Look-ups in named tables: a row name and a column name give one cell, copied from the table.

Gop =
,Berurak,Tefo,Togupi,Vireva
Tul,726,622,666,550
Kabanal,510,776,806,128
Tiroro,569,662,781,578
Gafum,672,660,669,481
Senu,906,497,814,591
Lepomaz,800,537,710,747

Tefo of Kabanal is 776
Vireva of Tul is 550
Togupi of Senu is 814
Tefo of Lepomaz is 537
Berurak of Tiroro is 569
Berurak of Gafum is 672
Vireva of Kabanal is 128
Vireva of Tiroro is 578
Vireva of Gafum is 481
Berurak of Kabanal is 510
Vireva of Lepomaz is 747
Tefo of Tul is 622
Berurak of Lepomaz is 800
Berurak of Tul is 726

Table Fav
,Ful,Buledat,Gev,Ritukef,Pitumo,San,Vodog,Mokofug
Gakipor,-11,44,-33,-44,-11,-42,-50,-47
Zuk,-4,36,-23,-35,2,-41,-50,-48
Lizezad,58,-10,40,20,68,-46,-50,-59
Bul,-29,19,-22,-19,-33,3,4,8
Legobef,16,-42,39,50,11,24,29,26
Loritot,-1,77,-51,-76,3,-82,-96,-94

What is the Pitumo of Legobef in Fav?
11
What is the San of Lizezad in Fav?
-46
What is the Mokofug of Loritot in Fav?
-94
What is the Pitumo of Zuk in Fav?
2
What is the Mokofug of Lizezad in Fav?
-59
What is the Ritukef of Gakipor in Fav?
-44
What is the Ritukef of Lizezad in Fav?
20
What is the Vodog of Zuk in Fav?
-50
What is the Buledat of Zuk in Fav?
36
What is the Gev of Zuk in Fav?
-23
What is the Gev of Lizezad in Fav?
40
What is the Pitumo of Loritot in Fav?
3

Table Gete
|  | Darabu | Zit | Lene |
|---|---|---|---|
| Pigu | 8712 | 32759 | -24976 |
| Dem | 12924 | 70171 | -61340 |
| Bif | 23536 | 59419 | 21748 |
| Bet | 17701 | 54163 | -47701 |
| Pemaku | 16402 | 47302 | -19747 |
| Diveba | 18750 | 48179 | -8876 |
| Vukad | 21671 | 59204 | -60388 |
| Boviz | 5674 | 88323 | 4927 |
| Nud | 26339 | 67702 | -64135 |
| Lita | 15912 | 74648 | 28328 |
| Gov | 2744 | 87487 | 10387 |
| Vilubip | 11667 | 29841 | -20775 |

Gov, Lene => 10387
Lita, Darabu => 15912
Gov, Darabu => 2744
Diveba, Darabu => 18750
Pigu, Lene => -24976
Pemaku, Lene => -19747
Vukad, Lene => -60388
Vilubip, Zit => 29841
Boviz, Lene => 4927
Vilubip, Lene => -20775
Vukad, Zit => 59204
Nud, Darabu => 26339
Pemaku, Zit => 47302

Tigago:
,Tuz,Vasasip,Fafer,Vez,Gupa
Letutif,5.7,1.1,1.0,1.9,-1.8
Vas,3.1,-5.9,0.2,-3.3,-0.3
Nanug,2.3,1.5,1.8,-0.7,0.3
Puroga,2.4,-0.1,-1.8,0.8,0.0
Gologam,2.3,-0.1,-1.7,0.8,0.0
Nekub,4.3,1.9,5.1,0.0,2.2
Vegu,4.6,-5.0,-0.1,-1.8,-1.3

Tuz of Vas is 3.1
Vez of Letutif is 1.9
Tuz of Nekub is 4.3
Fafer of Gologam is -1.7
Vasasip of Gologam is -0.1
Tuz of Gologam is 2.3
Tuz of Nanug is 2.3
Vasasip of Vas is -5.9
Fafer of Puroga is -1.8
Gupa of Letutif is -1.8
Gupa of Nanug is 0.3
Fafer of Nanug is 1.8
Vez of Nekub is 0.0
Vasasip of Vegu is -5.0
Fafer of Letutif is 1.0
Tuz of Letutif is 5.7
Vasasip of Nanug is 1.5
Gupa of Gologam is 0.0

Lofabe:
columns: Karok, Nimavot, Direkis, Kud, Doz
Luzeka: [7.80, 7.48, 8.72, 8.21, 0.56]
Dinefe: [3.34, 2.61, 1.15, 2.57, 9.14]
Tiz: [4.63, 1.52, 2.61, 1.34, 8.21]
Tobo: [0.78, 2.01, 0.67, 0.26, 8.69]
Baseli: [2.91, 7.37, 8.28, 1.51, 1.46]
Mav: [8.44, 1.55, 2.28, 8.37, 2.53]
Labegi: [8.72, 7.12, 3.17, 9.08, 1.01]
Fogo: [2.21, 9.12, 8.37, 4.21, 0.98]
Famopes: [3.05, 1.22, 0.84, 1.09, 7.85]
Kelebom: [9.47, 2.02, 0.59, 8.20, 4.49]
Kimipi: [9.72, 6.63, 2.81, 7.92, 1.86]
Bivemap: [2.12, 7.24, 8.02, 1.91, 1.48]

Doz of Luzeka = 0.56
Doz of Fogo = 0.98
Direkis of Kimipi = 2.81
Nimavot of Bivemap = 7.24
Karok of Kimipi = 9.72
Doz of Kimipi = 1.86
Karok of Tobo = 0.78
Doz of Famopes = 7.85
Kud of Kelebom = 8.20
Karok of Bivemap = 2.12
Nimavot of Kimipi = 6.63
Which row has the largest Direkis? Luzeka

Tapomuv
       Lofini  Sog  Gefu  Podekek
Bas       167   62    55       83
Tekip      87  181   153      189
Fepub      43  175   175      191
Zal       119   94   104       83
Sez       172   48    48       50
Sig       152   61    54      142
Tizi      169   64    52       51
Kov        63  171   182      182
Rab       191   47    49       54

Gefu of Bas is 55
Sog of Sig is 61
Gefu of Fepub is 175
Podekek of Kov is 182
Gefu of Tizi is 52
Lofini of Tizi is 169
Lofini of Sig is 152
Podekek of Tizi is 51
Lofini of Sez is 172
Podekek of Sig is 142
Gefu of Kov is 182
Lofini of Rab is 191
Sog of Fepub is 175
Sog of Bas is 62
Gefu of Tekip is 153
Podekek of Tekip is 189
Lofini of Bas is 167
Podekek of Bas is 83
Lofini of Tekip is 87

Table Zumig
        Gogeruv  Vagelot  Kene  Genozev  Zagezo  Mas
Susab       125      134    79      164     125   31
Vilin       136      182   251      101      79   33
Vuv         128      135   136       52      91  159
Ripele       87      207   144      159     125  161

What is the Genozev of Vilin in Zumig? 101
What is the Zagezo of Vilin in Zumig? 79
What is the Gogeruv of Vilin in Zumig? 136
What is the Gogeruv of Ripele in Zumig? 87
What is the Zagezo of Susab in Zumig? 125
What is the Genozev of Vuv in Zumig? 52
What is the Vagelot of Vuv in Zumig? 135
What is the Vagelot of Ripele in Zumig? 207
What is the Mas of Ripele in Zumig? 161
What is the Vagelot of Vilin in Zumig? 182
What is the Zagezo of Ripele in Zumig? 125
Row with the largest Vagelot: Ripele

Vuvib =
|  | Malo | Vaf | Zimev | Fubut | Kugir | Zof | Sete | Tuf | Sofo |
|---|---|---|---|---|---|---|---|---|---|
| Febora | 97 | 232 | 169 | 126 | 133 | 162 | 142 | 83 | 88 |
| Vomu | 61 | 143 | 137 | 136 | 149 | 120 | 114 | 201 | 162 |
| Gilo | 152 | 110 | 99 | 96 | 240 | 161 | 154 | 144 | 178 |
| Vas | 120 | 112 | 96 | 76 | 197 | 151 | 136 | 202 | 153 |
| Tesaruk | 104 | 124 | 102 | 168 | 168 | 150 | 144 | 177 | 204 |
| Pese | 97 | 114 | 86 | 179 | 185 | 136 | 167 | 156 | 181 |
| Larisu | 65 | 122 | 93 | 128 | 119 | 131 | 198 | 199 | 162 |
| Gel | 109 | 159 | 133 | 129 | 129 | 211 | 148 | 141 | 115 |
| Benan | 93 | 91 | 129 | 159 | 134 | 130 | 154 | 177 | 150 |
| Numi | 137 | 179 | 157 | 145 | 120 | 148 | 153 | 101 | 123 |
| Rimudo | 85 | 118 | 119 | 135 | 153 | 105 | 187 | 167 | 187 |

Gel, Vaf => 159
Numi, Zof => 148
Febora, Malo => 97
Larisu, Sofo => 162
Tesaruk, Vaf => 124
Numi, Malo => 137
Vomu, Sofo => 162
Benan, Vaf => 91
Gilo, Sofo => 178
Vomu, Malo => 61
Tesaruk, Zimev => 102
Vas, Tuf => 202
Benan, Malo => 93
Row with the largest Zof: Gel

Nibula
|  | Kerivin | Zutif | Kugo | Bal | Kifo | Mulofa |
|---|---|---|---|---|---|---|
| Mirilub | -0.4 | -0.2 | -0.2 | -0.4 | -0.2 | -0.1 |
| Setore | -0.7 | 0.0 | -0.1 | -0.8 | 0.0 | 0.2 |
| Sidezu | -0.5 | 0.5 | 0.6 | -0.3 | -0.8 | 0.3 |
| Bof | -0.8 | 0.1 | -0.1 | -0.8 | 0.0 | 0.2 |
| Ven | -0.8 | 0.6 | 0.6 | -0.7 | -0.5 | 0.6 |
| Kuzo | -0.3 | -0.3 | -0.5 | -0.4 | -0.1 | -0.3 |
| Mar | 0.1 | -0.7 | -0.8 | 0.0 | -0.1 | -0.7 |

Bal of Sidezu = -0.3
Zutif of Mar = -0.7
Mulofa of Mirilub = -0.1
Kerivin of Bof = -0.8
Kifo of Bof = 0.0
Mulofa of Setore = 0.2
Zutif of Bof = 0.1
Kugo of Sidezu = 0.6
Kugo of Bof = -0.1
Kugo of Mar = -0.8
Mulofa of Mar = -0.7
Bal of Bof = -0.8

Table Vumugo
	Rukem	Lisutot	Pere	Pidogal	Vefemub	Dem	Tubaz	Semeg	Vegina
Mak	-15.80	72.59	54.75	-33.75	-39.33	-58.84	-27.78	65.51	20.17
Larupi	-48.03	49.90	63.74	-44.51	-41.06	-27.84	-17.18	82.65	27.71
Piv	55.95	-14.56	-27.18	79.78	47.86	86.43	71.81	-33.88	13.26
Misi	46.92	68.11	17.49	-34.82	15.95	30.03	-57.82	45.22	49.56
Noke	56.54	4.38	-24.84	-3.04	57.39	37.95	60.29	-35.22	28.45
Bas	-4.41	-19.15	-31.30	85.10	49.62	28.32	44.49	-28.66	-35.26
Giko	1.49	58.84	62.52	-34.65	-49.61	-39.64	-36.99	67.65	24.05
Sumuved	38.25	71.88	58.91	-49.74	-46.83	-4.51	-35.61	70.45	17.86
Naget	-10.20	-44.99	-34.44	59.85	59.26	6.28	65.86	-29.95	-33.43
Tik	-26.15	63.54	48.19	-17.56	-43.31	-47.45	-42.52	49.26	7.95
Gup	52.44	-5.91	-10.59	15.28	60.24	83.68	50.78	-46.16	26.73

What is the Pere of Noke in Vumugo?
-24.84
What is the Dem of Giko in Vumugo?
-39.64
What is the Rukem of Tik in Vumugo?
-26.15
What is the Pidogal of Tik in Vumugo?
-17.56
What is the Semeg of Naget in Vumugo?
-29.95
What is the Tubaz of Giko in Vumugo?
-36.99
What is the Pere of Sumuved in Vumugo?
58.91
What is the Semeg of Noke in Vumugo?
-35.22
What is the Dem of Mak in Vumugo?
-58.84

